Every row comes from one small tree of marks. The marks that hang from a mark follow it in brackets, in the order of their numbers. Every link used is in the known rows. Which tree was each row made from?
Each row is shifted at random along 3 fixed directions that mean nothing.
Known rows
Z661(Z165 Z653(Z708 Z945)): [ 272   65  105   92 -111  101 -165  -66   28 -137  105   83  180  -32
   82 -133  251 -110  249 -179  231  120 -377  170  167 -111 -124   24
  201 -172 -107  -13 -264 -153 -198 -229   94  -61  215  -68  207  -82
  161 -273   45 -204  421   30  158  -20  130  447  -49  -64 -274   -2
  140  324  -13 -166 -358  234  121   91   49]
Z945(Z290(Z603(Z886))): [ -92  187  115  -48  -61  -36  -48  191  100   31  197   59  143  154
   38 -204  -32  -57 -146  -29 -105  223  -92 -114  117  311  -19  110
   52   21  -71   25  -35  -59 -243 -296 -141   -1   71  -21   29  -41
   24   52 -127 -231  121   46  -90   -7   29   66  165  -25  121   -9
  -17  -13    0 -128   33   10  109   57  207]
Z586(Z695(Z457 Z653)): [ -97 -135 -108  -47  141  158   90  127  -30   71 -329  -72 -187   -9
  -57  256 -284   52 -111   17 -229  -62  271   -5 -153  104  -51 -258
  -94  -48  271  -54  103  347  208   49   31   81 -287  169  -78  175
   35    0 -147  127 -187  -10 -184  -86  -93 -275  -40  -33  288  116
  -86 -277   58  177  221   45  -46 -230 -169]
Z661(Z165 Z290(Z603) Z457 Z653): [ 138  175    0 -159 -149  189 -207  489  167 -271  115  246  137  325
   65 -366   53   -9 -107  -21  -24  346 -123  295  176  461 -456  -89
  308 -170  135   16  -89   30 -418 -606  150  -58  148 -182  -21  -91
    0  -47 -242 -372  513  307  -81 -135  114  363   61 -221   18 -309
  161  -66  -61 -213  -95  316   55   92  296]
Z457(Z661(Z653) Z732): [  60 -120   55  117   39  -24 -194  -68  -29  -51  130  -54   10  -85
   53 -129   80  -34  210 -154  203 -131 -383   -8   51 -248   99   68
   17  -68 -258 -170  -93 -130 -216  -42 -193   -5  -23  114  219 -184
  101 -215   59  -68  134 -112  266  132  105  250  -29   20  -73  -30
   40  351   95  -60 -248   -4   45  264  191]
Z457(Z661(Z165(Z765) Z290(Z603) Z653) Z732): [ -16 -236  -70  115  -42 -106 -148   91   -5  -71  155 -135 -157  266
  -49   21 -195  -65  272  -49   30 -317   -7   34 -212 -260  137 -371
  -32 -313 -177 -260  -53   98  105    4 -244  -36 -419  478   58  146
  -17 -410  -30   53   36 -114    1   -9  -78  154   72   81  162    1
  -76  366  344  170  -96  345  -17 -157  197]
Z653(Z708(Z165(Z765)) Z945(Z290 Z886)): [ 248    1   68  100  -22   66  -40    4  146  -44   95  -99  181 -106
   13  106   38  -36  206   -9   85   -5   34   98  195  102  -11 -197
 -133 -117 -137   47  -60 -110   37  -82  -29 -195   61   37  -29   56
   51 -218   30  -56  125   80 -112 -184  -54  131   28   92 -148  108
 -100   85    9  113 -132  223  116 -275    6]
Z457(Z661(Z653(Z945)) Z732): [ 239 -295 -269   27   55  127 -273  -28    8 -139 -218 -156   24   36
 -174  434  -79  126  132  192  -63 -363  207  283 -242  -12 -144 -776
 -258 -243   92 -149  127  103  -94  301   28  -67 -350  171 -200  275
  -58 -217 -101  250   24  -25  -38 -132 -208  107 -191   43  -79  -66
 -210  -38   -1  312   -9  247   43 -293  -69]
Z945(Z165(Z765) Z290(Z603(Z586 Z695(Z653) Z886))): [-200 -143  129  119    2 -219   11   76  112   86  183 -136   29  146
  -49  166 -409 -131  -12  -27 -152  -21  156 -308 -333  -19  171 -242
 -226 -222 -117 -105  114  271  228  -92 -388 -107 -290  563   17  302
   16 -249  -13  -86  -33 -143 -311  -23 -186 -195  300  203  309  242
 -174  177  343  153  203  231    7 -546   -4]
Z290(Z603(Z586(Z798(Z708)) Z695 Z945)): [-240   54   85  -38 -158 -362    8  100   19  173  271  -50  -95  263
   56 -336  -95  -59 -221 -351  -52   82 -298 -486 -219  -31  162  169
  281  -63  115   38  -86   73  -34 -327 -272  137 -123  319  218  -25
   79 -226 -118 -459   71 -236 -138   41  -17   54  293  -94  387  153
   68  230  145    2   41   -5  124  -79  162]
Z457(Z661(Z290) Z732): [ 461 -256 -216  -38  250  301 -386  -74   52 -327 -165  -70  283 -231
 -210  378   93  155  235  352   87 -240   93  624  -86  208 -287 -692
 -426 -100   60  -82  309 -179 -528  296  142 -137  -13 -157 -325  175
  -69  -22  -85  254  379  216  102  -89 -136  305 -310   30 -466 -320
 -233   -3 -220  176 -201  223  126  -16   39]
Z290(Z603(Z586(Z695(Z653) Z798) Z945)): [  34  -20  127  -18    8 -106 -170  -42  -23  -13   82   14  141  -50
    8  -65   37   25   -7 -150  111   89 -188 -143 -176   52  -45  -56
   98  -32  156  -63  -31   47 -311 -139  -58  121    2  207  180   44
  135  -70 -145 -207  254  -49  -62  -21  -35  188   23 -152    0  102
   -3  168    2  -21  -93   96  219   43   93]
Z290(Z603(Z586(Z695) Z886(Z165 Z457(Z732)) Z945)): [-118 -131  175   -1 -112 -167  -59  -44   59  105  470 -143  170  217
 -108   42 -223    7  -51 -152  -11   18 -137 -222 -412   40  212 -279
  -39  -37  203 -130   -3   17  -11  -24 -277  128 -288  407  -45  129
  101  -86  -71 -215   -1  -88  -92   51  -93   25  174   65  164   69
 -242  308  201  192  131  105  205  -74  231]
Z945(Z165(Z765(Z732)) Z290 Z886(Z603(Z695))): [   3   31  -62 -112    9   47 -128  319  314 -123   60   57  136  124
 -244  273 -388  190 -175  354 -312  119  472   32  -98  584 -209 -570
 -299 -114  133   86  324  303   -4 -113  -94 -123 -282  146 -395  296
 -195  -67 -237  -66  -34  242 -440 -230 -265 -216  165   36  174 -103
 -361 -489  167  356  400  176  -41 -660   92]
Z603(Z586(Z798) Z695 Z886(Z290 Z457(Z732))): [-206  -95  114    2  -62 -151  -68  161  109  162  431  -56   67   91
  -85  -98 -211   35 -109 -345  -87   92 -202 -305 -390   24  162 -119
   64   50  161 -136   -5   99 -163 -201 -311   27 -148  326  -73  -29
   21 -108  -39 -321   32 -106   35  115    1  -47  222  -22  398  -74
 -166  362  174  152  -23   83   63   -2  238]
Z945(Z886(Z290 Z457(Z661) Z603(Z695))): [-103   89  164 -102   13   24  -67  116  114   91  339   -8   62  -33
  -31  -90 -192  -18  -58 -163 -159  216 -220 -187    3  239  216   53
  -83  145   37 -136  -32   21 -104 -108 -236   37 -176   62  -54  -30
   60  -80  -87 -263  -44   63   55   95   50   -9  233   68  159  -64
 -160   50  159   50   29   -1  -68  259  270]
Z653(Z708 Z945(Z165(Z765) Z290 Z886)): [ 128  107  145   93  -69   33  -27  111  161    9  129  -68   72   35
   32  -27  -57  -46  127   -3  -36   86   -9  -72  216  163   72 -106
  -38 -127 -170   70  -80  -22  101 -222  -85 -189  -29   81   86   57
   63 -251   59 -164  112   34 -175 -142  -31   71  147   64   20  150
  -61   49  118   81  -39  142   70 -333   89]
Z653(Z945(Z165(Z765) Z290 Z886(Z603))): [ 194  -41   88   49   36   57  -64    6  127 -111   36  -89  177    8
  -98  286 -127   -1  200  205  -79   11  175   95    4  262   -4 -485
 -263 -107  -73   -5   99   -4   25   77  -28 -139 -175  131 -115  283
  -54 -185   28  100   76  178 -259 -179 -180   38   63  143 -142   62
 -221  -57  141  209   45  243   37 -386   28]
Z798(Z290 Z708(Z165(Z732)) Z886): [ 265 -136 -299 -137   67  114  -29  311  133 -141 -122  -72  114  392
 -142   75  -82  158 -151  184 -157  -94  189  301  127  406 -337 -283
 -242  -47  186  212  219  -99  -40 -196   50 -151   11 -230 -378  101
 -233   26 -110  -34  184  263 -126 -160 -177    2  -21   18   62 -292
  -33 -327 -172  161   74   76  123 -255   30]
Z290(Z603(Z695(Z586(Z798)) Z886(Z457) Z945(Z165))): [  30  -59  143   -9   82  -42 -114   -6   61  -70  198  -15  247   -1
  -57   32 -129   22  -14  -89   43  184 -155  -35 -274  221  -37 -195
   38  -47  171   -7   65  -44 -354  -78  -87   32    7  147   29  154
  131  -90  -80 -199  298   52 -144    8  -56  170  100    9    6   20
 -145  144   44   53    5   85  227  -81  111]
Z798(Z708(Z165) Z886(Z457 Z603(Z695))): [-164    8  -15 -133  -83 -113  174  226   91  113  271  -41  -20  307
    3 -221 -157  -18 -236 -253 -170  162 -182 -285   48  184  118  185
   61   83  162  100  -50  -22  173 -298 -303  110 -117    8  -88  -99
  -10 -116 -117 -341  -95   41  -59   23   10  -56  278  104  343  -73
  -20 -116  121   48  159 -113  -27   86  146]
Z886(Z165 Z603(Z695(Z457))): [  15   53  101 -134   68  189  -14  -60   58  -78  194   51  158 -184
  -77   69 -118   56   30   50  -46  250  -96  162  -24  173  -41   -5
  -68   85  222    6   88  -45 -207   15  -31  171  -31  -22 -124   95
   92  -14 -178 -175  118  201   12   86   54  127   24   12  -55  -90
 -136  -55   61   37   29  -15   87  263   91]
Z661(Z290(Z603(Z586 Z695 Z945)) Z457(Z732)): [ -29 -199   89   44  -27 -136   -6   99   57   18  259  -97   30  275
  -51 -115 -106 -157   11 -237    5  -64 -258 -134 -288  -12  111 -301
   80 -190   75  -55   11   -8  -54 -180 -218   -7 -180  322  -32   37
   32 -211    5 -198  237 -147 -103  -29  -52  135  156   36  124  -46
  -28  400  162   43  -83  333   44 -232  179]
Z886(Z165(Z732 Z765) Z290 Z457 Z603(Z586 Z695)): [  12 -116  250  -59  -87  -15  -78  -61  100   58  664  -23  129  -35
 -202   85 -315   43  139  -57 -111  167  -82   -2 -255  -92  218 -138
 -183   48   87 -183   41   31  145   63 -191   70 -280  344 -247  205
   44  -95  -93 -212   13  131   56  108  -63   -5  152   20  111 -109
 -241  332  370  226  -25  238  -79  100  259]
Z290(Z603(Z586 Z695 Z886 Z945(Z165(Z765)))): [ 119  -87 -105 -159  -47  -73 -316  125  262 -185  145   77  396   46
 -283  324 -254  227 -325  350 -191  128  468  225 -460  500 -410 -747
 -258 -182  374  127  396  247 -316    0   66  -86 -106  190 -397  432
  -73   -4 -345 -234  271  158 -439 -236 -308   76   -1  -29   41 -168
 -367 -329 -103  317  340  200  270 -610  -16]
Z586(Z695(Z457(Z661 Z732)) Z798): [ 116 -281  -68   57  261   88 -116 -120  -99  -65 -186 -190  -37 -294
  -62  255  -69  144  267  -87  117 -303  -61  169 -202  -66   50 -387
 -137   12  125 -165  142  -54 -253  250    0  112 -150  147   34   35
   67 -125  -13  182   53    9   75   -5    2  103 -211  -55  -37   31
 -150  120  -28  324 -149   49  135   98   42]
Z457(Z661(Z165(Z765) Z290 Z653) Z732): [ 381 -280  -91   95  134  128 -374   -7   62 -335   41  -23  181 -109
 -106  165   41   52  397  137  223 -237  -77  504  -87  -77 -199 -513
 -217 -224 -153 -191  113 -100 -359   80   34 -175  -52  111  -87  101
  -30 -277    9  109  434  155  158  -42  -56  406 -208   22 -334 -257
 -125  312   33  130 -305  340   93  -29  138]
Z603(Z586(Z798) Z695 Z886(Z165 Z290 Z457) Z945): [-314  -21  -42 -155 -166 -202    1  369  223  159  382  -72  -27  382
 -131   88 -521  174 -347 -200 -308  174  191 -343 -698  275   51 -381
    8  -59  548  -93   93  438   54 -213 -232    7 -457  465 -321  320
 -106 -141 -204 -381 -160   -6 -254   24 -201 -306  332  -14  675  -23
 -342   46  234  419  379  113  124 -363  154]
Z290(Z603(Z695(Z457 Z586 Z653) Z886 Z945)): [-174   24   70  -66   92  114  -39  232   74   70    1   53   43  161
  -39 -105 -241   -6 -301  -91 -192  287  -35  -80 -128  239 -118    3
  181  -66  228   78   28  186 -220 -267  -87  112  -78  172   27  135
  162  -52 -259 -268  146  -52 -229    5  -37    2  162  -38  353   34
  -33 -105   55 -145  175  -31  192  -94   -3]
Z603(Z586(Z798) Z695(Z653(Z945)) Z886(Z290)): [ -69 -118   -5   38   47  -47 -109  109   68   83   23  -69   75   92
 -125  216 -207    9  -43 -208 -121   31   44 -165 -437   27  -16 -368
  -63  -83  249 -120   23  260 -139  -81 -128  -37 -187  363 -122  261
   13 -196  -72 -125   94 -114 -104   -7 -145  -51  130   -1  302   59
 -162  200  104  174   -7  252  152 -315  -78]
Z886(Z165(Z732) Z290 Z457 Z603): [ 445  -23  170 -138  103  403 -259 -205   62 -257  394   72  469 -278
 -205  213   61  119  305  238   82  242 -204  579   59  249 -126 -206
 -325  152  124 -147   75 -329 -410  203  166   15   83 -252 -326  174
   53  118 -101   19  402  475  262   75    8  319 -190  -32 -545 -321
 -237  161   -4   45 -280  203   60  453  264]
Z886(Z165 Z290(Z603(Z586 Z695 Z945)) Z457(Z732)): [ 180  -92   78 -161  -40  162 -226  -54  139  -95  457  -41  349   -6
 -185  135 -164   90   -3  100  -65  109 -150  150 -294  299  -50 -380
 -220   -9  311 -136   93   -4 -261   80 -129   43 -246  139 -282  246
   61   13 -260 -218  282  157  -21   44 -105  147   39   14 -125 -142
 -365  180   76  145   33  187  149  147  265]
Z290(Z603(Z586(Z798(Z886)) Z695(Z653(Z945(Z165))))): [-115  -19  -44  -55  -63  -51  -76  218   71   32  -18  -47    0  289
  -64   46 -241   71 -173  -47 -166   68  141 -247 -222  204  -86 -286
   82 -146  261   34   12  258  -56 -190 -199   78 -234  332    0  235
   26 -160 -225 -213   72  -86 -333  -93 -131  -16  216  -19  386  120
  -82 -134  126  131  195  118  153 -300    5]
Z586(Z695(Z457(Z661(Z165(Z765)) Z732)) Z798): [  38  -16  -77 -106   62   91 -233  287   89 -124   16   48  -57 -130
  -67 -105 -157  322    0  -27  -23   39   86  202  -21  225 -237 -211
  144    7  230   -9  136   98 -390 -157   79  138  -89   64   14  -80
   61  -77 -305 -222  132  163  -72  -88   74  166 -116 -272  267 -149
 -119 -202  -24  276   32  -89  228  195  243]
Z653(Z945(Z165(Z732 Z765) Z886(Z457(Z661) Z603))): [ 403 -236  341  257  184   47 -192 -430   -5 -179  333 -157  334 -290
  -97  227   71  -84  625    1  332  -82 -378  292   96 -207  253 -242
 -251    4 -372 -159  -45 -488 -146  328  -19  -99  106  118   98  102
  173 -276  306  151  340  113  152    2   15  390 -113  178 -557   42
 -141  504  178  132 -409  213  120   73  152]
Z290(Z603(Z695 Z886(Z165(Z732 Z765) Z457) Z945)): [ -86  -43   82  -42  -80 -183  -41   70  150   34  475   -1  121  215
 -220   89 -370   85 -146   23 -153  102  137  -32 -300  160   75 -270
  -45  -42  220  -22   68   99   39    1 -102   23 -252  352 -242  289
   45  -79 -176 -274   24    9 -190  -46 -151  -16   91  -29  297  -31
 -300   14  220  339  221  109  188 -302  184]
Z708(Z165(Z732) Z798(Z290 Z886)): [-156  143 -309 -246 -182   -8  143  743  256    2   87  119 -110  525
  -66 -289 -284  269 -401   41 -235  251  444  -67  175  442 -427  105
  189  -60  323  276    6  219   71 -530 -112  -70  -39 -125 -284  -72
 -196   96 -373 -324 -170  209 -320 -151  -93 -229  257  -81  688 -233
   24 -540   31   86  339 -116   54 -139  187]
Z661(Z165(Z732 Z765) Z290(Z603(Z586 Z886)) Z457): [  57  -84  120   36 -119  -35 -183  357  178 -134  395   59  132  412
 -121 -199 -164    8   21  -55    2  140   42  266 -133  109 -174 -323
  151 -207   -9    0   48  -69 -150 -370   39 -105   49  220 -150   79
  -32 -152  -34 -244  380  155 -161 -131  -18  235  118  -89  157 -261
   29  261  149   58  -86  415  119 -285  281]
Z586(Z695(Z653) Z798(Z708 Z886)): [ 195  -53   14   17  237   65  -90   69  -74  -72 -184  -16   88  -55
   30 -100  149   50   98 -207  158  -34 -331    2  184  134  -66  115
    1  166   94   -9  -30 -128 -341 -242   -4   29  150 -128  157 -131
   70  -65   34 -116  348   96  164   21   50  239  -93 -121  -68  -48
   78   46 -144  -11 -238  -54  188  181   50]
Z708(Z798(Z290(Z603(Z695(Z586))))): [ 223   89 -297 -346   47  317 -209  405  164 -209 -172  190  250   -1
 -177   53  -63  246 -313  363 -259  245  444  377  131  672 -664 -311
  -63  -35  472  198  233  136 -497 -204  151  -25   62 -361 -348  179
  -59  252 -533 -147  295  351 -314 -201 -180  122  -13 -168   42 -310
  -69 -579 -293  -88  161   96   65   -8   -8]
Z661(Z290(Z603(Z586(Z695) Z886(Z165))) Z653): [ 180 -145  -49  -85   -9   90 -250   96   79 -172   39   -9  280  103
 -144  314  -95   39   11  159  -34   -5  199  247 -331  303 -256 -665
 -262 -141  255 -148  170  148 -268  -90   24  -59 -144  162 -278  276
  -66  -10 -149  -29  262  206 -106 -105 -186  150  -11  -22 -106 -167
 -180   66  -49  160   17  476  109 -292   60]

Which tree is each row?
[ 508 -261  109  -54  131  364 -503 -229   70 -370  349  -31  552 -333
 -136  248  165   80  411  189  254   45 -365  615 -105   93 -159 -497
 -378  -27   31 -262  144 -373 -688  157  -36  -19   73  -88 -211  118
   72  -95  -48   34  597  378  324   95  -17  563 -178   68 -700 -378
 -194  448  -56  -30 -416  324   89  439  261] -> Z886(Z165 Z457(Z661(Z290 Z653) Z732) Z603(Z586))
[ -70  264  -88 -318 -205  -56 -230  691  392  -36  271  185   76  355
 -147 -260 -344  395 -567   85 -301  482  241 -102 -123  759 -470 -189
  173  -11  523  275  241  326 -428 -636    7  -60  -68   35 -285   49
 -147   61 -418 -719  179  241 -361 -119 -131  -74  270 -320  607 -304
 -132 -450  -42  236  359  -67  276 -278  328] -> Z603(Z586(Z798(Z290)) Z695 Z945(Z886(Z165(Z732))))
[-125 -225 -183    4   12    3   77  254   68   37  191 -190 -134  270
  -97   90 -354  169   79  -12  -42 -255  254  -40 -143  -92  152 -217
  -85  -34  167 -143  -49   96  269   89 -320  -24 -418  287 -180  185
  -69 -183  -60   98 -260   31  -92   17 -145 -144  137  201  385  -21
 -236   34  264  311  197  -31  -53  -64  116] -> Z708(Z798(Z886(Z165(Z765) Z457(Z661 Z732))))
[ -25 -117  -89  -35  -47  -69   64  162  121  -52  364  -24  166  111
  -85  -54 -128   45   49  -12   15  -16  181   74   28   63  -91  -23
  -18  -57   92  -40  -63  -78  -13 -107 -244  -38  -39   97 -130   48
    6  -58 -211  -82   21  110 -133  -93  -86   66   98   78  173  -66
 -118   69  121   39    4   94   99   27  170] -> Z708(Z165(Z765) Z798(Z290(Z603(Z886(Z457(Z732))))))
[ 311 -158  139  231   66   29   36 -485  -94  -53   82 -176  216 -284
   60  174  284 -209  517 -211  388 -166 -363  131   69 -414  187   -6
  -95 -114 -212  -59 -207 -374   43  223  -21  -48  203   26  158  -15
  202 -279  232  124  214 -106  202    2   72  330 -117  175 -497  218
   28  524   -2  -30 -443  231  152   58 -123] -> Z653(Z708(Z165) Z945)
[ 408 -431  133  277  456  482  -63 -433 -222 -136 -415 -234  171 -332
   14  427  138 -190  581  -15  275 -233 -299  463   -2 -357   42 -281
 -189  -90 -147 -160  -36 -283 -131  410  136  -16  101   50  140  246
  223 -167  268  556  379   18  124   42  -20  240 -252  204 -586  171
   49  473  -31 -214 -439  268   58   70 -350] -> Z695(Z457 Z586 Z653(Z945))
[ -43  -90    0   50   30    2   84  144   35   62  220 -144  -88  489
  -60  -94 -180    1  106 -121  -52 -209 -146  -98   45  -58  252   79
  -67   60  -19  -89 -111  -39  323 -161 -230    2 -291  177 -142   92
 -118 -191   72  -23  -27   26   53   71  -62  -70  172  113  203  -14
 -114  173  237  133   57   49   36  -61  152] -> Z798(Z708 Z886(Z165(Z765(Z732)) Z290))
[ 125  216  117   -1 -128  158  -58  224  177   45  200  -42   50  167
  -18 -111  -74   40   25  -10  -72  214  -76  -15  271  262    5  -36
   39  -59  -28   99 -115  -76  -18 -301  -32 -119  -25  -24  -23    5
   64 -140  -26 -270   91   92  -74  -65   10   63  162  -35  114   34
  -41   11   93   74  -40  101  115 -156  206] -> Z653(Z708 Z945(Z290 Z886(Z165(Z732))))
[ -56  167 -119  -50 -178   37   50  515  257   22  119   56  -45  431
  -50 -187 -182  136 -140   -3 -196  135  262 -150  226  291 -160  -66
  205 -172  123  194 -158  173  165 -461 -162  -91 -124   25 -135   66
  -56 -187 -244 -242  -23   53 -358 -226 -108  -71  250  -29  448   31
  -73 -301  142  105  221   49   49 -413  106] -> Z653(Z708(Z798(Z886)) Z945(Z165(Z765(Z732)) Z290))
[-180   -9   52   59   66  -55   98  145   56  144  -63 -139  -94  160
    7  106 -308 -159  -76  -50 -187  -44   59 -346  -57  179  204 -126
 -164  -84  -68  -92    6  229  192  -88 -314  -91 -304  332   44  181
   -2 -142    0  -11 -133 -128 -235  -21 -131 -250  273  164  279  240
 -114    0  238   77  168  159  -95 -384   10] -> Z945(Z290(Z603(Z695(Z653))) Z886)
[-112    8 -125 -128 -178   12 -239  384  141  -39  195  -38  -95  400
  -74 -189 -223  111 -139   46 -170   31   92   -9 -177  166 -118 -309
   91 -248   94  -30   76  137 -151 -238 -208   56 -311  234  -74   43
  -38 -175 -293 -232   34  -23 -169  -31  -47   73  225  -27  351 -147
  -69   -3  159   66  144  119   81  -14  302] -> Z457(Z661(Z165 Z290(Z603(Z586))) Z732)
[  50 -301 -318   46   18   -4 -188  232  100 -172 -167  -97 -161  358
 -178  393 -341  103  126  179 -139 -385  461  257 -404  -44 -133 -802
 -210 -378   84 -200  153  345  209  111    0 -143 -475  390 -343  405
 -231 -323  -86  284  -59   35 -200 -186 -278 -113  -19   52  168  -89
 -210  -45  212  411  165  461  -93 -646  -68] -> Z457(Z661(Z165(Z765(Z732)) Z290 Z653))
[  49 -110  -63   -2   29  -16  -84  212  135  -65  232  -65   65  290
  -13 -202  -71  110  -35 -114   25  -76 -167   62  201   92   12  109
   13   55  -49   32  -36 -195    5 -225 -177   -2   27  -51 -121 -122
  -34 -121  -68 -155  101   93   16  -51   17   83   78   42  107 -134
  -54  -60    7   79   49 -121  109  101  180] -> Z798(Z708(Z165(Z765(Z732))) Z886(Z457(Z661)))
[ 101    0  300  103  -31    0 -154   41  127  -28  423  -93  203   47
  -18  -87 -131  -17  194   59  128   81 -141   16  113   88  120  -22
 -138    0 -277  -74   16 -185  -91 -150 -195 -116   10  242   50   54
   31  -75   81 -146  198  134  -61   28  -24  105  185   68  -79   31
  -92  334  208   27  -95  179   86  -56  311] -> Z945(Z290(Z603(Z586)) Z886(Z165(Z732 Z765)))
[-110  -69  -48 -140 -149  -66  -16  355  138  112  303  -56   59  618
  -67 -215 -196   57 -329  -55 -294   18  -32 -211  -89  343   27 -189
  102  -36  239   76  -14   39  -12 -321 -289   61 -260  159 -170   75
 -114   21 -190 -263   73  -20 -220  -59 -129  -23  240    0  394 -158
  -73  -50   64    8  193   27   95  -67  252] -> Z798(Z290(Z603(Z586 Z945)) Z886(Z457(Z732)))
[  -3 -111   17  -39  -12 -136  -69  -61   41  -13  131 -105  100   53
  -77  190 -199   -3   32  -47  -39  -44    7 -148 -484   87   39 -368
 -146 -153  198 -113   91  186  -40   63 -144   -5 -273  348  -72  312
  -23 -177 -109  -94  109  -41 -186  -16 -165  -22  135   50   75  117
 -223  195  149  224   59  266   98 -260   60] -> Z886(Z290(Z603(Z586(Z798) Z695 Z945(Z165))))
[ 105  147  386  230  -74  -31   21 -123   39   66  349  -52   69  -12
  105 -335  151 -171  312 -305  286  192 -571 -185  363 -206  269  407
  224  -30 -391   74 -315 -351   18 -282 -121  -80  258   27  402 -269
  255 -290  280 -304  225 -122  149   79  220  275  162   41 -101  187
  168  469  192 -148 -355   10  152   71  233] -> Z653(Z708 Z945(Z165(Z732) Z886))
[-165 -194   99  111   70 -145    7    0    7  136  114 -187   54   88
  -14  188 -260 -152   24 -214  -93  -84  -70 -294 -380  -32  250 -259
 -148  -99   15 -211    8  110   10   -8 -355  -30 -210  454   16  252
   35 -180   47   14   27 -155 -130   34 -138 -130  214  140  211  206
 -127  356  215  111   -9  271  -24 -302   -6] -> Z945(Z290(Z603(Z586(Z798) Z695(Z653) Z886(Z457))))
[ 125 -158 -222  -25 -117   21 -182  275  131 -165  -49   67  -67  224
 -202  243 -278  209  -41  258 -138  -99  508  323 -233   66 -344 -606
  -79 -287  117  -21  158  333  166   -4  191 -156 -258  240 -274  311
 -170 -152 -147   58   13  168 -214 -206 -218  -63  -99 -111  200 -178
 -126 -208  152  353  161  319  -69 -585  -17] -> Z661(Z165(Z732 Z765) Z653)
[ 364 -232  124  267   82   31   16 -380 -101 -125   32 -142  180 -183
  106  162  309 -322  616 -270  420 -200 -451  162   29 -424  142 -115
  -89 -211 -279 -175 -260 -293   12   54  -35 -157  168   91  160   -7
  138 -373  301  142  355  -66  272   -2   52  393 -105  157 -510  132
  105  716   55  -92 -587  497   50  -52  -82] -> Z661(Z290 Z653(Z708(Z165) Z945))
[  26  156 -130 -348 -191  140  -85  596  265  -29  365  160   64  421
 -167 -291 -216  305 -423  111 -397  370  210  132  225  596 -307   -2
   48  102  310  181   74   80  -11 -470    0   34 -130 -207 -413   -5
 -138   79 -449 -443   16  396 -153 -155  -67  -29  146 -170  443 -416
 -114 -529   29  125  255  -78   20   86  347] -> Z798(Z708(Z165(Z732 Z765)) Z886(Z290 Z457 Z603))
[-149  -24  367  230  -16 -237  158    9   63  121  395 -138 -102  113
   37 -130 -250 -169  301 -159   72   47 -207 -361   66 -198  446  175
  -68  -61 -484  -82  -79  -81  354 -142 -363 -115 -162  411  237  -23
   14 -314  297  -62 -136  -46  -55   82    3 -121  323  205  172  205
  -17  406  525   95  -67  105 -113 -239  273] -> Z945(Z165(Z732 Z765) Z290 Z886(Z603))
